Below is a small trained network, with its code and all its weights. Each question gives an input and a target symbol and asks what happens when units are switched off, that is, made to give their printed mean instead of their output.

import numpy as np


def w(rows, s, z=0):
    codes = np.array(rows[::2]) - 128.0
    scale = np.full(codes.shape[1], s)
    scale[-1] = z or s
    return codes * scale


def f(y):
    return np.maximum(y, 0)


def softmax(a):
    e = np.exp(a - a.max(-1, keepdims=True))
    return e / e.sum(-1, keepdims=True)


def log_softmax(a):
    a = a - a.max(-1, keepdims=True)
    return a - np.log(np.exp(a).sum(-1, keepdims=True))


def net(x, mask):
    ids = ['ΣΩεηθξ'.index(c) for c in x.split()]
    T = len(ids)
    res = E[ids] + P[:T]
    r = res
    for j in range(3):
        rows = slice(2 * j, 2 * j + 2)
        q, k, v = (r @ M[0][rows].T for M in (Q, K, V))
        z = softmax(np.where(np.tri(T) > 0, q @ k.T / 2**0.5, -1e9)) @ v
        o = O[0][rows]
        res = res + np.where(mask[j], z, o[:, -1]) @ o[:, :-1]
    y = f(res @ A[0][:, :-1].T + A[0][:, -1])
    res = res + np.where(mask[3:7], y, B[0][:, -1]) @ B[0][:, :-1]
    return log_softmax(res[-1] @ U[:, :-1].T + U[:, -1])


Q, K, V, O, A, B = {}, {}, {}, {}, {}, {}
E = w([
[164,167,93,118,130,60,124],'Σ',
[158,9,118,103,95,77,109],'Ω',
[47,106,116,176,106,17,148],'ε',
[137,98,74,120,123,98,199],'η',
[142,156,98,126,63,112,129],'θ',
[141,139,182,100,158,115,142],'ξ',
],0.013)
P = w([
[34,170,94,3,167,105,103],'0',
[68,129,128,33,128,106,128],'1',
[96,115,140,56,107,96,129],'2',
[101,131,156,76,110,108,154],'3',
[120,125,152,98,103,102,144],'4',
[134,128,161,112,103,108,152],'5',
[142,148,158,132,105,116,162],'6',
[171,144,167,138,110,131,158],'7',
[185,152,165,156,110,135,155],'8',
[197,161,163,175,109,142,156],'9',
[218,151,173,184,105,153,152],'10',
[235,156,183,197,110,160,153],'11',
[253,175,174,213,115,170,147],'12',
[253,182,182,234,114,164,158],'13',
],0.0072)
Q[0] = w([
[183,161,177,138,93,65,234],'H0',
[135,162,185,121,74,71,107],'H0',
[48,129,152,152,189,203,73],'H1',
[152,169,113,85,126,130,95],'H1',
[185,84,170,142,109,78,255],'H2',
[126,122,54,172,160,134,95],'H2',
],0.025)
K[0] = w([
[190,119,152,250,135,153,115],'H0',
[154,92,100,160,124,150,183],'H0',
[86,103,85,8,108,104,149],'H1',
[105,87,135,171,147,136,142],'H1',
[219,200,193,186,103,140,92],'H2',
[68,124,144,86,145,134,79],'H2',
],0.026)
V[0] = w([
[191,14,140,130,156,81,65],'H0',
[146,60,41,201,238,176,231],'H0',
[168,140,225,39,150,218,122],'H1',
[205,154,34,43,71,151,96],'H1',
[87,140,116,146,4,230,93],'H2',
[210,206,98,115,168,103,93],'H2',
],0.018)
O[0] = w([
[169,139,187,70,13,109,158,164],'H0',
[197,151,19,25,169,225,196,92],'H0',
[96,124,233,82,254,133,195,82],'H1',
[207,182,66,43,179,83,65,234],'H1',
[209,142,191,200,180,60,59,63],'H2',
[66,58,122,122,90,107,74,253],'H2',
],0.0097,0.0063)
A[0] = w([
[122,158,185,166,141,217,148,69],'N0',
[171,7,142,123,144,142,109,7],'N1',
[188,174,141,177,102,217,156,5],'N2',
[174,189,163,185,159,184,76,27],'N3',
],0.015,0.0019)
B[0] = w([
[198,168,138,168,63,168,120,218],'N0',
[73,187,54,198,213,161,95,241],'N1',
[111,144,181,137,254,110,125,184],'N2',
[170,154,108,110,126,187,215,254],'N3',
],0.0078,0.0044)
U = w([
[7,38,62,9,101,90,5,232],'Σ',
[166,94,137,41,42,72,127,48],'Ω',
[131,48,71,181,54,175,104,5],'ε',
[162,138,40,72,125,219,96,160],'η',
[171,110,88,150,168,39,46,97],'θ',
[44,57,168,94,141,162,141,224],'ξ',
],0.0029,0.0014)

Each question gives the input, a string of symbols that net reads in full, and the target symbol t.
The units are the heads (2 rows each of Q, K, V and O) and the neurons (one row each of A and B). Each row of codes is followed by its name. A weight is (code - 128) times the scale printed after its matrix; where a second scale follows, it is the last column's (O, A, B and U).
mask holds one flag per unit, heads first, then neurons. A switched-off unit (its flag False) gives its mean, the last column of its rows in O or B, instead of its output. The means were averaged over made-up inputs and are rounded, as every weight is.
A unit's drop is (log p(t) with every unit on - log p(t) with that unit switched off) / (log p(t) with every unit on - log p(t) with every unit switched off).
The circuit of an input: a set's keep is (log p(t) with only the set's units on - log p(t) with every unit switched off) / (log p(t) with every unit on - log p(t) with every unit switched off). Starting from all 7 units, units are removed one at a time, each time the one whose removal leaves the highest keep (on an exact tie, the one counted first), for as long as the keep stays at least 0.8.
units of the circuit, in order: the units of the circuit, biggest drop first
k most important neurons: the k neurons with the biggest drops, biggest first
which heads matter: for each layer, one digit per head in row order, 1 if its drop is at least 0.15 and else 0, layers parted by /
drop of u: that unit's drop, to one decimal
input η η ξ ξ ε ε η ξ η Σ η η Σ Σ, target Σ: which heads matter -> 001
input ξ η θ η Ω Σ ε ε Ω, target ε: units of the circuit, in order -> (H1)
input η ε ε η Σ θ Ω ε Σ Ω η η η η, target η: which heads matter -> 100
input Ω η η η Ω, target η: units of the circuit, in order -> (H0; H2)
input Σ Σ Ω η η Ω η ε ξ η Σ η, target Σ: 2 most important neurons -> (N3; N0)
input θ θ ε, target θ: units of the circuit, in order -> (H2; H0)
input η ξ Ω ξ Ω θ θ η θ η η ξ Σ Ω, target Σ: which heads matter -> 001
input ε θ θ ξ η Ω ξ ξ, target ξ: which heads matter -> 010
input θ ξ θ Σ η θ θ η Ω, target θ: which heads matter -> 001
input ξ ξ Ω η ε ξ η Ω θ η, target θ: which heads matter -> 001
input η ε η θ ξ Ω, target ξ: drop of H1 -> 1.1
input ε ξ η η θ ξ Ω ε ξ ξ Σ, target ξ: drop of H1 -> 0.9
input ξ Ω η Ω Ω ε, target Ω: drop of H0 -> 1.0
input ξ Σ θ ε ε Σ, target ε: units of the circuit, in order -> (H1)
